Below are the code and all the weights of a small trained network. Each question names an input and a target symbol and asks about switching units off, where a switched-off unit gives its printed mean instead of its output.

import numpy as np


def w(rows, s, z=0):
    codes = np.array(rows[::2]) - 128.0
    scale = np.full(codes.shape[1], s)
    scale[-1] = z or s
    return codes * scale


def norm(h):
    return h / np.sqrt((h * h).mean(-1, keepdims=True) + 1e-5)


def f(y):
    return y / 2 * (1 + np.tanh(0.7978845608 * (y + 0.044715 * y**3)))


def softmax(a):
    e = np.exp(a - a.max(-1, keepdims=True))
    return e / e.sum(-1, keepdims=True)


def log_softmax(a):
    a = a - a.max(-1, keepdims=True)
    return a - np.log(np.exp(a).sum(-1, keepdims=True))


def net(x, mask):
    ids = ['ΔΞζηθπω'.index(c) for c in x.split()]
    T = len(ids)
    res = E[ids] + P[:T]
    u = 0
    for l in range(2):
        q, k, v = (norm(res) @ M[l].T for M in (Q, K, V))
        z = softmax(np.where(np.tri(T) > 0, q @ k.T / 3**0.5, -1e9)) @ v
        res = res + np.where(mask[u], z, O[l][:, -1]) @ O[l][:, :-1]
        u += 1
        y = f(norm(res) @ A[l][:, :-1].T + A[l][:, -1])
        res = res + np.where(mask[u : u + 4], y, B[l][:, -1]) @ B[l][:, :-1]
        u += 4
    return log_softmax(norm(res)[-1] @ U[:, :-1].T + U[:, -1])


Q, K, V, O, A, B = {}, {}, {}, {}, {}, {}
E = w([
[196,192,52,102,149,67,90],'Δ',
[167,173,88,88,133,102,109],'Ξ',
[168,43,85,137,241,132,134],'ζ',
[192,175,80,115,144,99,79],'η',
[212,198,107,57,171,151,127],'θ',
[254,30,111,162,207,92,110],'π',
[99,192,191,146,202,30,122],'ω',
],0.0017)
P = w([
[34,193,2,228,44,174,228],'0',
[71,183,19,194,58,166,205],'1',
[86,169,27,176,99,126,173],'2',
[97,158,63,157,125,113,124],'3',
[116,123,101,105,123,98,95],'4',
[117,148,125,93,146,76,58],'5',
],0.00097)
Q[0] = w([
[44,124,255,167,90,106,172],'L0H1',
[54,116,243,147,8,185,218],'L0H1',
[59,174,139,186,211,21,65],'L0H1',
],0.0048)
K[0] = w([
[181,99,6,188,62,194,83],'L0H1',
[100,122,1,232,30,195,192],'L0H1',
[245,120,69,7,207,104,1],'L0H1',
],0.004)
V[0] = w([
[101,193,205,104,170,50,166],'L0H1',
[42,131,171,250,77,22,65],'L0H1',
[134,89,196,151,250,122,190],'L0H1',
],0.0025)
O[0] = w([
[186,169,181,103,208,113,214,69],'L0H1',
[94,63,125,236,228,132,252,3],'L0H1',
[202,158,5,102,134,106,195,123],'L0H1',
],0.0026,0.0014)
A[0] = w([
[91,17,183,241,195,205,96,77],'L0N1',
[141,2,91,140,226,78,160,1],'L0N2',
[86,143,100,32,29,229,84,171],'L0N3',
[100,45,115,97,100,54,54,121],'L0N4',
],0.0021,0.001)
B[0] = w([
[157,161,226,176,96,177,102,46],'L0N1',
[151,201,186,40,121,180,4,147],'L0N2',
[156,136,122,147,249,50,149,255],'L0N3',
[98,182,133,182,76,142,180,209],'L0N4',
],0.0027,0.00099)
Q[1] = w([
[57,8,239,178,157,248,163],'L1H1',
[152,229,5,29,133,11,43],'L1H1',
[107,43,255,142,123,246,194],'L1H1',
],0.0046)
K[1] = w([
[11,214,98,206,37,105,146],'L1H1',
[253,87,107,30,210,106,140],'L1H1',
[15,207,164,206,54,126,137],'L1H1',
],0.0047)
V[1] = w([
[170,68,124,146,253,210,95],'L1H1',
[194,84,143,159,92,28,89],'L1H1',
[217,204,143,174,84,153,170],'L1H1',
],0.003)
O[1] = w([
[221,6,143,195,136,105,86,248],'L1H1',
[92,137,127,236,49,221,253,190],'L1H1',
[203,191,216,100,27,241,85,105],'L1H1',
],0.0032,0.0012)
A[1] = w([
[234,155,147,75,132,185,10,36],'L1N1',
[2,103,97,165,73,99,164,250],'L1N2',
[213,151,206,177,201,97,177,174],'L1N3',
[235,80,161,218,61,202,239,99],'L1N4',
],0.0034,0.0013)
B[1] = w([
[80,106,254,68,87,128,98,220],'L1N1',
[176,45,202,99,121,155,120,253],'L1N2',
[71,142,53,175,153,243,120,213],'L1N3',
[117,165,193,122,118,15,243,195],'L1N4',
],0.0035,0.0011)
U = w([
[19,124,116,139,40,218,123,89],'Δ',
[12,47,212,49,222,64,148,17],'Ξ',
[232,44,17,197,203,48,56,184],'ζ',
[112,46,255,223,29,233,45,70],'η',
[179,248,174,17,49,57,14,213],'θ',
[228,150,207,202,44,28,245,253],'π',
[135,233,92,214,247,239,218,26],'ω',
],0.0052,0.0017)

Each question gives the input, a string of symbols that net reads in full, and the target symbol t.
The units are the heads (3 rows each of Q, K, V and O) and the neurons (one row each of A and B). Each row of codes is followed by its name. A weight is (code - 128) times the scale printed after its matrix; where a second scale follows, it is the last column's (O, A, B and U).
mask holds one flag per unit, layer by layer, with each layer's heads first. A switched-off unit (its flag False) gives its mean, the last column of its rows in O or B, instead of its output. The means were averaged over made-up inputs and are rounded, as every weight is.
A unit's drop is (log p(t) with every unit on - log p(t) with that unit switched off) / (log p(t) with every unit on - log p(t) with every unit switched off).
The circuit of an input: a set's keep is (log p(t) with only the set's units on - log p(t) with every unit switched off) / (log p(t) with every unit on - log p(t) with every unit switched off). Starting from all 10 units, units are removed one at a time, each time the one whose removal leaves the highest keep (on an exact tie, the one counted first), for as long as the keep stays at least 0.8.
units of the circuit, in order: the units of the circuit, biggest drop first
top k neurons: the k neurons with the biggest drops, biggest first
top k neurons in layer l: the k neurons of layer l with the biggest drops, biggest first
drop when u is switched off: that unit's drop, to one decimal
input ω π Ξ, target π: units of the circuit, in order	L1N4, L1H1
input π π ζ η η Ξ, target ζ: units of the circuit, in order	L0N2, L1H1
input ζ Ξ η Ξ, target ζ: top 3 neurons in layer 1	L1N1, L1N4, L1N2
input η θ π ω, target π: units of the circuit, in order	L1H1, L1N4
input ω η π, target η: top 3 neurons	L0N2, L1N1, L0N3
input ζ Δ θ ω ζ, target ω: units of the circuit, in order	L0H1, L1N3
input η ω ω, target ω: top 2 neurons in layer 1	L1N1, L1N3
input ζ π ζ η η ω, target η: units of the circuit, in order	L0N3, L1N4, L1H1
input Δ θ ω, target θ: units of the circuit, in order	L1H1
input η η Δ, target Δ: top 4 neurons	L1N4, L1N2, L0N2, L1N1
input η ζ θ ζ Ξ η, target ζ: top 2 neurons in layer 1	L1N1, L1N4
input η η ζ Ξ ζ π, target π: top 3 neurons	L1N4, L0N4, L0N3
input Ξ η ω, target η: top 4 neurons	L1N2, L0N3, L0N1, L1N4
input Ξ Ξ Δ, target Δ: top 2 neurons	L1N4, L0N2
input θ η ζ ω ζ θ, target ζ: top 2 neurons	L0N2, L1N3
input η ζ ω, target ζ: units of the circuit, in order	L1H1
input θ ζ Ξ Ξ ω θ, target ω: drop when L0H1 is switched off	0.9
input π Ξ Ξ ζ ω Δ, target ω: drop when L1N3 is switched off	0.3
input ζ η ω Δ, target ω: drop when L0H1 is switched off	1.0
input ζ ω Ξ, target ω: top neuron	L1N3
